Here is a tiny trained network, its code and every weight. The questions are about switching its units off for an input and a target symbol, where a switched-off unit gives its printed mean instead of its output.

import numpy as np


def w(rows, s, z=0):
    codes = np.array(rows[::2]) - 128.0
    scale = np.full(codes.shape[1], s)
    scale[-1] = z or s
    return codes * scale


def f(y):
    return y / 2 * (1 + np.tanh(0.7978845608 * (y + 0.044715 * y**3)))


def softmax(a):
    e = np.exp(a - a.max(-1, keepdims=True))
    return e / e.sum(-1, keepdims=True)


def log_softmax(a):
    a = a - a.max(-1, keepdims=True)
    return a - np.log(np.exp(a).sum(-1, keepdims=True))


def net(x, mask):
    ids = ['ΛΦδθξτω'.index(c) for c in x.split()]
    T = len(ids)
    res = E[ids] + P[:T]
    u = 0
    for l in range(2):
        q, k, v = (res @ M[l].T for M in (Q, K, V))
        z = softmax(np.where(np.tri(T) > 0, q @ k.T / 2**0.5, -1e9)) @ v
        res = res + np.where(mask[u], z, O[l][:, -1]) @ O[l][:, :-1]
        u += 1
        y = f(res @ A[l][:, :-1].T + A[l][:, -1])
        res = res + np.where(mask[u : u + 12], y, B[l][:, -1]) @ B[l][:, :-1]
        u += 12
    return log_softmax(res[-1] @ U[:, :-1].T + U[:, -1])


Q, K, V, O, A, B = {}, {}, {}, {}, {}, {}
E = w([
[255,250,170,65],'Λ',
[222,74,98,88],'Φ',
[109,210,146,160],'δ',
[193,92,76,138],'θ',
[146,123,128,132],'ξ',
[64,111,242,107],'τ',
[120,149,89,193],'ω',
],0.0081)
P = w([
[133,138,142,222],'0',
[207,132,139,104],'1',
[91,167,36,93],'2',
[174,160,155,100],'3',
[92,148,42,51],'4',
[156,163,177,85],'5',
[96,128,68,16],'6',
[144,157,203,72],'7',
[91,124,97,1],'8',
[132,169,243,58],'9',
[88,104,109,14],'10',
[177,173,188,93],'11',
],0.0093)
Q[0] = w([
[101,116,9,39],'0.h0',
[184,138,143,225],'0.h0',
],0.013)
K[0] = w([
[82,235,205,11],'0.h0',
[248,173,2,249],'0.h0',
],0.0074)
V[0] = w([
[254,217,79,88],'0.h0',
[122,184,211,84],'0.h0',
],0.0063)
O[0] = w([
[255,189,183,66,255],'0.h0',
[78,187,195,61,177],'0.h0',
],0.0089,0.0063)
A[0] = w([
[50,153,137,159,186],'0.n0',
[71,90,72,115,160],'0.n1',
[158,87,142,50,123],'0.n2',
[53,109,77,136,190],'0.n3',
[36,171,111,237,179],'0.n4',
[101,84,55,87,107],'0.n5',
[132,145,106,63,104],'0.n6',
[116,109,67,182,160],'0.n7',
[215,148,124,118,253],'0.n8',
[195,144,1,155,164],'0.n9',
[67,96,70,116,162],'0.n10',
[109,108,71,192,156],'0.n11',
],0.0098,0.0058)
B[0] = w([
[182,177,92,194,126],'0.n0',
[187,145,10,138,125],'0.n1',
[107,170,96,179,179],'0.n2',
[173,157,24,192,127],'0.n3',
[165,116,132,254,131],'0.n4',
[178,164,45,173,123],'0.n5',
[91,117,69,138,167],'0.n6',
[154,70,75,194,126],'0.n7',
[68,136,209,125,253],'0.n8',
[61,51,110,88,142],'0.n9',
[182,163,8,152,126],'0.n10',
[157,70,68,208,127],'0.n11',
],0.0098,0.017)
Q[1] = w([
[157,161,254,198],'1.h0',
[71,186,92,76],'1.h0',
],0.0084)
K[1] = w([
[233,46,215,255],'1.h0',
[66,207,205,35],'1.h0',
],0.0057)
V[1] = w([
[192,140,34,239],'1.h0',
[167,254,169,131],'1.h0',
],0.0073)
O[1] = w([
[254,116,81,84,82],'1.h0',
[41,200,39,31,254],'1.h0',
],0.0072,0.0087)
A[1] = w([
[154,129,188,68,173],'1.n0',
[192,109,73,109,103],'1.n1',
[109,73,101,175,87],'1.n2',
[108,158,198,101,222],'1.n3',
[182,105,160,187,241],'1.n4',
[86,149,127,132,188],'1.n5',
[87,123,155,118,120],'1.n6',
[115,168,193,106,225],'1.n7',
[129,61,122,183,2],'1.n8',
[120,119,197,248,152],'1.n9',
[81,152,138,129,176],'1.n10',
[135,162,127,132,138],'1.n11',
],0.011,0.0063)
B[1] = w([
[131,128,55,142,201],'1.n0',
[108,220,131,217,168],'1.n1',
[111,111,73,12,133],'1.n2',
[83,64,93,135,254],'1.n3',
[84,90,217,26,169],'1.n4',
[154,189,142,137,209],'1.n5',
[113,164,150,149,195],'1.n6',
[104,82,103,132,250],'1.n7',
[107,137,76,17,135],'1.n8',
[220,108,110,255,141],'1.n9',
[135,169,127,144,223],'1.n10',
[133,68,141,134,147],'1.n11',
],0.0088,0.027)
U = w([
[77,144,171,100,163],'Λ',
[113,68,171,132,145],'Φ',
[140,152,138,251,124],'δ',
[112,64,130,35,7],'θ',
[149,161,208,102,242],'ξ',
[161,202,42,190,39],'τ',
[137,80,3,97,228],'ω',
],0.0076,0.002)

Each question gives the input, a string of symbols that net reads in full, and the target symbol t.
The units are the heads (2 rows each of Q, K, V and O) and the neurons (one row each of A and B). Each row of codes is followed by its name. A weight is (code - 128) times the scale printed after its matrix; where a second scale follows, it is the last column's (O, A, B and U).
mask holds one flag per unit, layer by layer, with each layer's heads first. A switched-off unit (its flag False) gives its mean, the last column of its rows in O or B, instead of its output. The means were averaged over made-up inputs and are rounded, as every weight is.
A unit's drop is (log p(t) with every unit on - log p(t) with that unit switched off) / (log p(t) with every unit on - log p(t) with every unit switched off).
The circuit of an input: a set's keep is (log p(t) with only the set's units on - log p(t) with every unit switched off) / (log p(t) with every unit on - log p(t) with every unit switched off). Starting from the 12 units with the biggest drops (on a tie, the unit counted first), units are removed one at a time, each time the one whose removal leaves the highest keep (on an exact tie, the one counted first), for as long as the keep stays at least 0.8.
units of the circuit, in order: the units of the circuit, biggest drop first
most important unit: the unit with the biggest drop
top k neurons: the k neurons with the biggest drops, biggest first
top k neurons in layer l: the k neurons of layer l with the biggest drops, biggest first
input Φ ω ω Λ Λ ξ Λ δ, target δ: units of the circuit, in order -> [1.h0; 0.h0; 1.n9; 0.n9]
input τ Λ Λ Λ ξ Λ Λ ω, target τ: top 3 neurons -> [0.n4; 1.n1; 0.n0]
input ξ Φ Λ τ Φ Λ ω Λ Λ Λ Λ τ, target θ: top 3 neurons -> [0.n4; 0.n8; 1.n4]
input Φ Φ Λ τ Φ, target τ: units of the circuit, in order -> [1.n4; 1.n3]
input Φ τ Λ Λ Λ Λ τ ξ Φ Φ, target δ: most important unit -> 1.h0
input τ θ τ ω Φ Φ Λ Λ δ δ, target τ: top 2 neurons -> [0.n4; 1.n1]
input Λ Λ Φ, target Λ: units of the circuit, in order -> [1.h0; 0.n8; 0.h0]
input τ τ ξ, target τ: top 2 neurons -> [1.n1; 0.n8]
input θ Λ Λ Λ δ Λ ξ δ, target Φ: top 2 neurons -> [0.n6; 0.n9]
input Φ ω ω θ, target δ: units of the circuit, in order -> [1.h0; 1.n9; 0.n9; 0.h0]
input ω Λ δ Λ ω θ Λ Λ Φ τ, target ξ: top 3 neurons -> [1.n4; 0.n8; 1.n1]
input ξ Λ Λ Λ θ Λ Λ Λ Φ τ, target θ: top 2 neurons -> [0.n8; 0.n4]
input θ τ Φ ω Λ δ Λ δ ω Φ δ ω, target Φ: top 2 neurons in layer 0 -> [0.n6; 0.n11]
input Φ δ ξ Λ ξ ω Λ ω Λ Φ δ θ, target δ: top 4 neurons -> [1.n9; 1.n4; 0.n9; 0.n6]
input Λ ξ τ, target τ: top neuron in layer 1 -> [1.n3]
input ω ξ δ, target δ: top 2 neurons in layer 1 -> [1.n4; 1.n0]
input ω ω Φ Λ Λ δ Λ Φ, target ξ: top 2 neurons in layer 1 -> [1.n4; 1.n1]
input τ Λ ξ ω Λ Λ δ ω θ Λ Λ Λ, target τ: top 3 neurons -> [0.n4; 1.n1; 0.n0]
input θ Λ ω Λ Λ Λ δ ξ, target Φ: top 3 neurons -> [0.n9; 1.n4; 1.n9]
input ξ θ ω, target ω: top neuron -> [0.n9]
input τ Λ δ ξ, target τ: top 2 neurons in layer 1 -> [1.n1; 1.n0]
input ω Λ ω Φ Λ θ, target ξ: top 3 neurons in layer 1 -> [1.n4; 1.n1; 1.n3]
